Below are the code and all the weights of a small trained network. Each question names an input and a target symbol and asks about switching units off, where a switched-off unit gives its printed mean instead of its output.

import numpy as np


def w(rows, s, z=0):
    codes = np.array(rows[::2]) - 128.0
    scale = np.full(codes.shape[1], s)
    scale[-1] = z or s
    return codes * scale


def norm(h):
    return h / np.sqrt((h * h).mean(-1, keepdims=True) + 1e-5)


def f(y):
    return y / 2 * (1 + np.tanh(0.7978845608 * (y + 0.044715 * y**3)))


def softmax(a):
    e = np.exp(a - a.max(-1, keepdims=True))
    return e / e.sum(-1, keepdims=True)


def log_softmax(a):
    a = a - a.max(-1, keepdims=True)
    return a - np.log(np.exp(a).sum(-1, keepdims=True))


def net(x, mask):
    ids = ['αβγδζητφψω'.index(c) for c in x.split()]
    T = len(ids)
    res = E[ids] + P[:T]
    r = norm(res)
    for j in range(3):
        rows = slice(4 * j, 4 * j + 4)
        q, k, v = (r @ M[0][rows].T for M in (Q, K, V))
        z = softmax(np.where(np.tri(T) > 0, q @ k.T / 4**0.5, -1e9)) @ v
        o = O[0][rows]
        res = res + np.where(mask[j], z, o[:, -1]) @ o[:, :-1]
    y = f(norm(res) @ A[0][:, :-1].T + A[0][:, -1])
    res = res + np.where(mask[3:27], y, B[0][:, -1]) @ B[0][:, :-1]
    return log_softmax(norm(res)[-1] @ U[:, :-1].T + U[:, -1])


Q, K, V, O, A, B = {}, {}, {}, {}, {}, {}
E = w([
[36,141,148],'α',
[69,115,233],'β',
[86,142,237],'γ',
[39,163,150],'δ',
[77,177,119],'ζ',
[171,159,69],'η',
[73,211,76],'τ',
[2,218,71],'φ',
[89,136,219],'ψ',
[201,22,119],'ω',
],0.009)
P = w([
[18,67,255],'0',
[166,214,187],'1',
[52,55,155],'2',
[181,204,153],'3',
[48,14,65],'4',
[188,209,144],'5',
],0.0095)
Q[0] = w([
[86,132,195],'H1',
[63,176,49],'H1',
[120,124,182],'H1',
[118,94,43],'H1',
[249,35,174],'H2',
[159,205,60],'H2',
[115,173,243],'H2',
[60,37,203],'H2',
[55,111,137],'H3',
[234,109,156],'H3',
[119,151,174],'H3',
[116,158,156],'H3',
],0.021)
K[0] = w([
[84,112,166],'H1',
[117,231,130],'H1',
[101,97,139],'H1',
[219,187,217],'H1',
[253,22,219],'H2',
[175,193,47],'H2',
[109,228,234],'H2',
[37,50,212],'H2',
[138,169,141],'H3',
[168,77,69],'H3',
[130,144,26],'H3',
[116,142,53],'H3',
],0.019)
V[0] = w([
[88,132,130],'H1',
[116,227,95],'H1',
[30,172,125],'H1',
[68,57,176],'H1',
[112,104,164],'H2',
[246,228,83],'H2',
[237,173,231],'H2',
[184,132,238],'H2',
[226,162,139],'H3',
[187,94,148],'H3',
[171,47,156],'H3',
[156,95,144],'H3',
],0.014)
O[0] = w([
[92,129,127,161],'H1',
[118,119,52,67],'H1',
[38,131,104,188],'H1',
[82,152,196,254],'H1',
[127,99,107,164],'H2',
[185,235,180,54],'H2',
[255,171,109,185],'H2',
[221,124,88,207],'H2',
[150,82,98,100],'H3',
[144,71,167,126],'H3',
[140,64,211,142],'H3',
[134,94,156,134],'H3',
],0.019,0.0091)
A[0] = w([
[134,136,135,112],'N1',
[108,157,152,95],'N2',
[139,139,140,107],'N3',
[177,81,72,87],'N4',
[138,131,125,111],'N5',
[164,11,97,27],'N6',
[45,171,189,112],'N7',
[34,159,105,106],'N8',
[124,125,120,114],'N9',
[154,113,105,86],'N10',
[77,120,79,88],'N11',
[205,55,26,106],'N12',
[59,62,52,139],'N13',
[117,158,150,91],'N14',
[123,126,115,111],'N15',
[124,166,52,75],'N16',
[169,196,137,63],'N17',
[56,80,163,117],'N18',
[68,74,55,106],'N19',
[164,2,74,1],'N20',
[162,117,106,70],'N21',
[215,54,68,37],'N22',
[149,145,138,95],'N23',
[135,116,97,104],'N24',
],0.017,0.0064)
B[0] = w([
[120,125,125,126],'N1',
[99,153,145,127],'N2',
[113,120,121,129],'N3',
[115,162,191,124],'N4',
[121,124,132,124],'N5',
[199,218,41,151],'N6',
[77,182,202,182],'N7',
[122,33,195,204],'N8',
[139,128,136,124],'N9',
[115,132,150,119],'N10',
[122,34,151,169],'N11',
[93,189,252,137],'N12',
[193,7,73,255],'N13',
[97,144,142,126],'N14',
[142,131,141,123],'N15',
[217,163,98,138],'N16',
[34,80,153,192],'N17',
[22,98,165,241],'N18',
[126,22,40,222],'N19',
[210,182,8,148],'N20',
[111,121,150,121],'N21',
[187,101,223,138],'N22',
[103,114,125,136],'N23',
[147,166,138,120],'N24',
],0.036,0.0095)
U = w([
[41,3,176,160],'α',
[170,97,14,232],'β',
[211,114,75,118],'γ',
[130,116,155,4],'δ',
[114,124,178,11],'ζ',
[73,163,147,87],'η',
[99,179,129,117],'τ',
[159,200,45,192],'φ',
[46,177,179,78],'ψ',
[255,94,237,138],'ω',
],0.0088,0.0039)

Each question gives the input, a string of symbols that net reads in full, and the target symbol t.
The units are the heads (4 rows each of Q, K, V and O) and the neurons (one row each of A and B). Each row of codes is followed by its name. A weight is (code - 128) times the scale printed after its matrix; where a second scale follows, it is the last column's (O, A, B and U).
mask holds one flag per unit, heads first, then neurons. A switched-off unit (its flag False) gives its mean, the last column of its rows in O or B, instead of its output. The means were averaged over made-up inputs and are rounded, as every weight is.
A unit's drop is (log p(t) with every unit on - log p(t) with that unit switched off) / (log p(t) with every unit on - log p(t) with every unit switched off).
The circuit of an input: a set's keep is (log p(t) with only the set's units on - log p(t) with every unit switched off) / (log p(t) with every unit on - log p(t) with every unit switched off). Starting from the 12 units with the biggest drops (on a tie, the unit counted first), units are removed one at a time, each time the one whose removal leaves the highest keep (on an exact tie, the one counted first), for as long as the keep stays at least 0.8.
units of the circuit, in order: the units of the circuit, biggest drop first
most important unit: the unit with the biggest drop
which heads matter: for each layer, one digit per head in row order, 1 if its drop is at least 0.15 and else 0, layers parted by /
drop of u: that unit's drop, to one decimal
input ψ γ α β, target ψ: which heads matter : 101
input β α γ δ α α, target ψ: most important unit : H2
input β γ ω γ, target ω: which heads matter : 010
input ψ ω ψ β β, target β: units of the circuit, in order : [H2 N20 N6]
input β β ψ φ, target β: which heads matter : 101
input β ω ω, target β: units of the circuit, in order : [H2 N20 N6 H1]
input ω τ β ψ, target φ: units of the circuit, in order : [H2 H3 N13]
input φ ψ τ γ, target φ: units of the circuit, in order : [H2 H3 N13]
input φ ψ ω ω, target ω: which heads matter : 000
input τ η ψ ω ψ γ, target ω: which heads matter : 011
input β τ ω β, target ω: units of the circuit, in order : [H2 H1]
input η ω β ω β ψ, target ω: which heads matter : 011
input ω φ β ψ ω, target β: which heads matter : 010
input ω β γ ω ω α, target ψ: which heads matter : 000
input α γ τ ψ, target φ: which heads matter : 011
input η γ ψ η ψ ω, target ω: units of the circuit, in order : [H2]
input β ω γ ω ω η, target ω: which heads matter : 101
input ψ α ω ψ, target ω: which heads matter : 010
input ω ψ ω β, target ω: which heads matter : 010
input ω ω β φ, target β: drop of H3 : 0.6
input ω ω ψ η, target ω: drop of N13 : 0.0
input ψ ω ψ α α β, target ψ: drop of H3 : 0.1
